Below is a small trained network, with its code and all its weights. Each question gives an input and a target symbol and asks what happens when units are switched off, that is, made to give their printed mean instead of their output.

import numpy as np


def w(rows, s, z=0):
    codes = np.array(rows[::2]) - 128.0
    scale = np.full(codes.shape[1], s)
    scale[-1] = z or s
    return codes * scale


def norm(h):
    return h / np.sqrt((h * h).mean(-1, keepdims=True) + 1e-5)


def f(y):
    return np.maximum(y, 0)


def softmax(a):
    e = np.exp(a - a.max(-1, keepdims=True))
    return e / e.sum(-1, keepdims=True)


def log_softmax(a):
    a = a - a.max(-1, keepdims=True)
    return a - np.log(np.exp(a).sum(-1, keepdims=True))


def net(x, mask):
    ids = ['αγεηλμξπσφψω'.index(c) for c in x.split()]
    T = len(ids)
    res = E[ids] + P[:T]
    u = 0
    for l in range(2):
        r = norm(res)
        for j in range(2):
            rows = slice(4 * j, 4 * j + 4)
            q, k, v = (r @ M[l][rows].T for M in (Q, K, V))
            z = softmax(np.where(np.tri(T) > 0, q @ k.T / 4**0.5, -1e9)) @ v
            o = O[l][rows]
            res = res + np.where(mask[u + j], z, o[:, -1]) @ o[:, :-1]
        u += 2
        y = f(norm(res) @ A[l][:, :-1].T + A[l][:, -1])
        res = res + np.where(mask[u : u + 8], y, B[l][:, -1]) @ B[l][:, :-1]
        u += 8
    return log_softmax(norm(res)[-1] @ U[:, :-1].T + U[:, -1])


Q, K, V, O, A, B = {}, {}, {}, {}, {}, {}
E = w([
[176,94,94,161,4,130,80,99,116],'α',
[93,72,128,140,72,128,82,210,81],'γ',
[162,100,159,193,140,151,140,167,224],'ε',
[67,75,154,109,181,133,157,36,131],'η',
[210,126,159,37,144,69,168,96,154],'λ',
[147,114,178,163,119,98,101,130,90],'μ',
[74,162,45,191,74,127,78,122,179],'ξ',
[93,85,70,94,147,159,183,194,173],'π',
[203,188,66,125,160,107,111,182,143],'σ',
[99,99,59,113,132,116,182,139,47],'φ',
[122,150,82,134,138,76,77,97,76],'ψ',
[113,123,128,125,145,217,43,121,97],'ω',
],0.028)
P = w([
[241,7,110,140,164,39,72,103,66],'0',
[187,62,116,112,112,83,111,123,96],'1',
[170,101,122,124,101,123,104,140,86],'2',
[145,134,128,128,84,159,111,145,85],'3',
[119,157,127,130,70,177,103,150,86],'4',
[104,187,131,123,64,212,123,162,96],'5',
[87,196,122,115,49,218,127,159,124],'6',
],0.011)
Q[0] = w([
[67,107,88,217,150,108,147,236,120],'L0H1',
[179,68,235,50,146,73,152,64,187],'L0H1',
[183,187,62,161,255,95,175,46,154],'L0H1',
[185,111,103,102,128,13,121,190,114],'L0H1',
[163,99,79,207,128,150,97,223,77],'L0H2',
[209,112,187,115,124,166,87,48,197],'L0H2',
[66,12,121,90,222,85,172,91,149],'L0H2',
[109,154,146,66,230,67,163,92,80],'L0H2',
],0.0078)
K[0] = w([
[133,123,108,83,103,116,96,193,27],'L0H1',
[195,107,133,64,170,166,204,93,180],'L0H1',
[254,71,167,125,75,87,103,119,130],'L0H1',
[123,82,189,132,169,44,61,190,54],'L0H1',
[70,208,85,250,114,142,120,143,78],'L0H2',
[165,130,136,165,151,85,10,122,160],'L0H2',
[213,42,64,163,196,88,115,167,83],'L0H2',
[152,106,213,96,120,126,187,144,30],'L0H2',
],0.0083)
V[0] = w([
[58,104,150,129,29,152,158,143,151],'L0H1',
[91,111,34,189,90,81,54,146,68],'L0H1',
[125,216,236,112,141,196,145,137,90],'L0H1',
[24,121,104,135,213,79,103,144,113],'L0H1',
[125,69,130,132,138,193,140,78,111],'L0H2',
[139,121,115,129,72,130,126,158,93],'L0H2',
[255,102,168,157,66,174,55,145,173],'L0H2',
[174,156,195,103,108,179,203,151,90],'L0H2',
],0.0084)
O[0] = w([
[94,86,107,175,80,2,149,117,148,86],'L0H1',
[122,119,113,150,143,134,145,166,129,254],'L0H1',
[101,171,152,108,72,142,117,162,123,75],'L0H1',
[91,125,127,193,119,166,154,113,84,145],'L0H1',
[101,126,151,97,94,176,99,143,82,129],'L0H2',
[175,123,77,186,64,146,140,177,76,164],'L0H2',
[167,207,193,127,133,65,68,109,158,171],'L0H2',
[190,13,142,42,162,34,66,132,137,80],'L0H2',
],0.011,0.015)
A[0] = w([
[73,62,202,107,68,142,77,143,137,99],'L0N1',
[70,114,72,145,75,177,144,20,212,164],'L0N2',
[141,135,148,45,109,123,60,31,199,161],'L0N3',
[134,103,137,120,148,119,62,81,49,71],'L0N4',
[125,135,194,158,142,180,151,67,160,253],'L0N5',
[133,139,165,169,105,195,148,145,180,229],'L0N6',
[108,163,63,95,168,110,49,164,74,43],'L0N7',
[196,66,184,42,77,150,245,168,222,203],'L0N8',
],0.011,0.0047)
B[0] = w([
[91,110,175,177,136,115,79,118,144,161],'L0N1',
[87,126,72,180,133,178,75,61,140,169],'L0N2',
[142,54,146,122,134,53,82,98,128,166],'L0N3',
[68,137,137,128,130,147,97,137,143,218],'L0N4',
[118,76,172,157,132,153,152,98,181,208],'L0N5',
[121,154,131,144,100,87,120,149,191,244],'L0N6',
[112,148,157,101,165,148,141,120,100,254],'L0N7',
[102,58,136,71,174,8,77,196,140,151],'L0N8',
],0.014,0.0067)
Q[1] = w([
[188,81,167,31,137,122,178,140,145],'L1H1',
[57,124,116,174,135,122,85,136,134],'L1H1',
[93,139,87,55,219,135,117,62,53],'L1H1',
[191,92,195,146,193,95,202,81,176],'L1H1',
[161,175,91,153,183,163,40,217,164],'L1H2',
[114,169,149,250,84,195,59,62,126],'L1H2',
[145,216,45,170,176,114,108,135,103],'L1H2',
[161,105,190,171,60,185,133,165,164],'L1H2',
],0.011)
K[1] = w([
[196,84,174,107,153,114,125,124,95],'L1H1',
[36,153,88,121,101,129,125,123,147],'L1H1',
[129,127,152,141,106,196,181,160,184],'L1H1',
[164,72,179,70,178,113,125,76,125],'L1H1',
[96,174,88,113,77,147,110,249,202],'L1H2',
[59,237,195,134,33,95,171,102,139],'L1H2',
[112,177,71,193,117,210,207,181,177],'L1H2',
[135,188,117,85,127,50,92,117,104],'L1H2',
],0.012)
V[1] = w([
[86,125,80,169,187,137,147,160,184],'L1H1',
[66,139,132,82,163,147,119,250,91],'L1H1',
[101,90,130,175,112,115,141,198,164],'L1H1',
[102,175,60,27,173,121,135,133,18],'L1H1',
[125,46,185,180,3,142,106,2,79],'L1H2',
[160,139,213,195,149,96,245,111,53],'L1H2',
[198,187,218,188,130,122,133,144,185],'L1H2',
[16,102,163,147,226,22,125,158,154],'L1H2',
],0.0094)
O[1] = w([
[87,72,132,144,171,53,171,161,175,211],'L1H1',
[89,126,229,141,136,60,96,187,65,169],'L1H1',
[169,55,146,167,81,124,124,197,172,124],'L1H1',
[102,214,121,90,141,94,148,58,101,149],'L1H1',
[94,61,166,181,99,120,138,37,113,193],'L1H2',
[179,156,197,22,28,133,198,122,88,135],'L1H2',
[213,100,170,102,124,163,112,139,180,254],'L1H2',
[55,160,205,163,179,139,252,191,169,89],'L1H2',
],0.012,0.0056)
A[1] = w([
[77,74,208,101,73,176,171,72,126,149],'L1N1',
[95,231,114,106,157,112,208,44,88,20],'L1N2',
[88,105,139,75,187,195,130,180,81,2],'L1N3',
[10,154,193,103,51,103,66,72,118,123],'L1N4',
[121,85,87,101,102,88,170,217,179,163],'L1N5',
[157,81,51,26,185,86,208,165,55,32],'L1N6',
[164,125,232,140,21,191,115,70,151,192],'L1N7',
[174,191,60,102,92,114,140,137,179,174],'L1N8',
],0.013,0.0057)
B[1] = w([
[36,130,80,74,129,183,155,156,137,172],'L1N1',
[105,215,164,167,125,74,222,73,56,199],'L1N2',
[91,80,164,85,116,204,158,147,249,148],'L1N3',
[91,221,87,125,119,203,149,123,35,196],'L1N4',
[69,212,184,132,93,121,182,65,43,160],'L1N5',
[208,75,56,104,143,172,51,173,73,153],'L1N6',
[93,161,86,60,9,181,128,201,146,248],'L1N7',
[165,235,96,62,82,148,136,164,164,153],'L1N8',
],0.014)
U = w([
[187,114,114,133,69,125,63,85,83,110],'α',
[142,109,185,207,81,100,137,206,83,51],'γ',
[147,150,246,150,156,138,153,121,207,132],'ε',
[66,75,102,72,148,159,168,56,161,116],'η',
[130,100,155,96,154,92,104,116,127,255],'λ',
[147,118,164,29,68,163,210,151,155,96],'μ',
[154,134,82,219,147,123,140,138,184,106],'ξ',
[85,116,95,115,178,92,155,209,155,88],'π',
[192,175,80,114,167,133,129,189,161,85],'σ',
[141,67,66,96,137,145,163,154,61,74],'φ',
[109,187,125,131,135,95,136,69,103,216],'ψ',
[99,148,185,147,171,181,23,133,132,81],'ω',
],0.014,0.0085)

Each question gives the input, a string of symbols that net reads in full, and the target symbol t.
The units are the heads (4 rows each of Q, K, V and O) and the neurons (one row each of A and B). Each row of codes is followed by its name. A weight is (code - 128) times the scale printed after its matrix; where a second scale follows, it is the last column's (O, A, B and U).
mask holds one flag per unit, layer by layer, with each layer's heads first. A switched-off unit (its flag False) gives its mean, the last column of its rows in O or B, instead of its output. The means were averaged over made-up inputs and are rounded, as every weight is.
A unit's drop is (log p(t) with every unit on - log p(t) with that unit switched off) / (log p(t) with every unit on - log p(t) with every unit switched off).
The circuit of an input: a set's keep is (log p(t) with only the set's units on - log p(t) with every unit switched off) / (log p(t) with every unit on - log p(t) with every unit switched off). Starting from the 12 units with the biggest drops (on a tie, the unit counted first), units are removed one at a time, each time the one whose removal leaves the highest keep (on an exact tie, the one counted first), for as long as the keep stays at least 0.8.
units of the circuit, in order: the units of the circuit, biggest drop first
k most important neurons: the k neurons with the biggest drops, biggest first
k most important neurons of layer l: the k neurons of layer l with the biggest drops, biggest first
which heads matter: for each layer, one digit per head in row order, 1 if its drop is at least 0.15 and else 0, layers parted by /
drop of u: that unit's drop, to one decimal
input μ ψ μ, target ψ: units of the circuit, in order	L1H1; L0N6
input ψ π ω γ π ψ, target π: which heads matter	01 / 01
input ψ μ ψ γ ε ψ, target γ: units of the circuit, in order	L1H1; L0N6
input ψ α ω φ ψ, target α: which heads matter	11 / 01
input γ μ π ψ ε, target ε: which heads matter	01 / 00
input ψ ψ ψ μ ψ, target μ: units of the circuit, in order	L1H2; L0N6
input μ ψ α ψ, target α: units of the circuit, in order	L1H2
input ψ ε ψ ψ γ, target γ: which heads matter	10 / 10
input ω ψ σ μ ψ, target σ: which heads matter	01 / 01
input σ ψ ψ ω ψ γ, target γ: 2 most important neurons	L0N7; L0N6
input ψ ψ ξ μ ω, target μ: which heads matter	01 / 01
input ψ α ψ ω α ψ, target ω: which heads matter	11 / 00
input ψ π η μ ψ, target π: which heads matter	11 / 11
input α ψ ψ μ μ, target μ: units of the circuit, in order	L1H2
input γ γ ψ γ, target ψ: which heads matter	10 / 11
input λ ψ ψ ξ η η, target η: which heads matter	00 / 00
input ω ψ μ ψ μ π ψ, target μ: units of the circuit, in order	L0N8; L0H2; L1H2
input ψ ψ λ ψ γ μ φ, target φ: units of the circuit, in order	L0H2; L1N6
input ψ μ ψ μ ξ ψ, target ξ: which heads matter	00 / 10
input φ ψ μ γ μ ε, target ε: which heads matter	01 / 00
input π ω ψ σ γ μ α, target α: which heads matter	01 / 01
input ψ μ ψ ψ ω ω ψ, target ω: most important neuron of layer 1	L1N7
input ψ γ γ μ ψ, target γ: 3 most important neurons of layer 0	L0N7; L0N6; L0N5
input σ ξ ψ ω, target ξ: which heads matter	00 / 00
input μ σ σ λ φ η, target η: 2 most important neurons of layer 0	L0N5; L0N3
input ε γ ψ ψ ε γ ψ, target ε: 2 most important neurons of layer 0	L0N6; L0N8
input ψ φ ψ, target φ: units of the circuit, in order	L0H2
input ω ψ ψ α, target α: drop of L1H2	1.5
